Below are the code and all the weights of a small trained network. Each question names an input and a class and asks about switching units off, where a switched-off unit gives its printed mean instead of its output.

import numpy as np


def w(rows, s, z=0):
    codes = np.array(rows[::2]) - 128.0
    scale = np.full(codes.shape[1], s)
    scale[-1] = z or s
    return codes * scale


def f(y):
    return y / 2 * (1 + np.tanh(0.7978845608 * (y + 0.044715 * y**3)))


def log_softmax(a):
    a = a - a.max(-1, keepdims=True)
    return a - np.log(np.exp(a).sum(-1, keepdims=True))


def net(x, mask):
    res = np.array(x, float).reshape(1, 2) / 4 @ E
    y = f(res @ A[0][:, :-1].T + A[0][:, -1])
    res = res + np.where(mask, y, B[0][:, -1]) @ B[0][:, :-1]
    return log_softmax(res[-1] @ U[:, :-1].T + U[:, -1])


A, B = {}, {}
E = w([
[207,254,145,67],'x0',
[52,44,191,163],'x1',
],0.007)
A[0] = w([
[124,92,172,201,243],'n0',
[250,176,72,128,252],'n1',
[139,148,136,169,4],'n2',
[87,99,71,183,100],'n3',
[197,161,154,92,6],'n4',
[86,108,164,155,252],'n5',
[153,98,129,172,16],'n6',
],0.016,0.0032)
B[0] = w([
[78,168,71,216,204],'n0',
[90,192,89,121,247],'n1',
[122,95,182,136,116],'n2',
[157,176,254,162,182],'n3',
[198,168,158,179,172],'n4',
[90,194,58,163,197],'n5',
[155,139,236,170,130],'n6',
],0.0093,0.011)
U = w([
[81,161,6,168,243],'0',
[109,190,133,174,252],'1',
[83,139,107,117,251],'2',
[192,45,71,105,4],'3',
[90,153,172,143,4],'4',
[154,103,69,165,4],'5',
[162,135,183,170,4],'6',
[153,107,194,114,4],'7',
],0.014,0.0032)

Each question gives the input, the list of numbers given to net, and the class t.
The units are the neurons (one row each of A and B). Each row of codes is followed by its name. A weight is (code - 128) times the scale printed after its matrix; where a second scale follows, it is the last column's (A, B and U).
mask holds one flag per neuron, in row order. A switched-off neuron (its flag False) gives its mean, the last column of its row in B, instead of its output. The means were averaged over made-up inputs and are rounded, as every weight is.
A unit's drop is (log p(t) with every unit on - log p(t) with that unit switched off) / (log p(t) with every unit on - log p(t) with every unit switched off).
The circuit of an input: a set's keep is (log p(t) with only the set's units on - log p(t) with every unit switched off) / (log p(t) with every unit on - log p(t) with every unit switched off). Starting from all 7 units, units are removed one at a time, each time the one whose removal leaves the highest keep (on an exact tie, the one counted first), for as long as the keep stays at least 0.8.
units of the circuit, in order: the units of the circuit, biggest drop first
most important unit: the unit with the biggest drop
k most important neurons: the k neurons with the biggest drops, biggest first
drop when u is switched off: that unit's drop, to one decimal
input [0,-3], class 2: units of the circuit, in order => n0, n5
input [3,8], class 0: units of the circuit, in order => n3, n5
input [3,3], class 2: units of the circuit, in order => n0, n1, n3, n4
input [-2,-1], class 2: most important unit => n1
input [0,8], class 0: 2 most important neurons => n5, n0
input [2,2], class 2: 4 most important neurons => n0, n1, n5, n4
input [-6,-1], class 1: 3 most important neurons => n3, n1, n6
input [-6,4], class 1: 2 most important neurons => n3, n6
input [-6,-3], class 1: 2 most important neurons => n3, n1
input [-8,0], class 1: 2 most important neurons => n3, n6
input [-6,2], class 1: drop when n3 is switched off => 2.2
input [4,7], class 0: drop when n6 is switched off => 0.1
input [-6,3], class 1: drop when n1 is switched off => 0.3
input [-8,-6], class 1: most important unit => n3
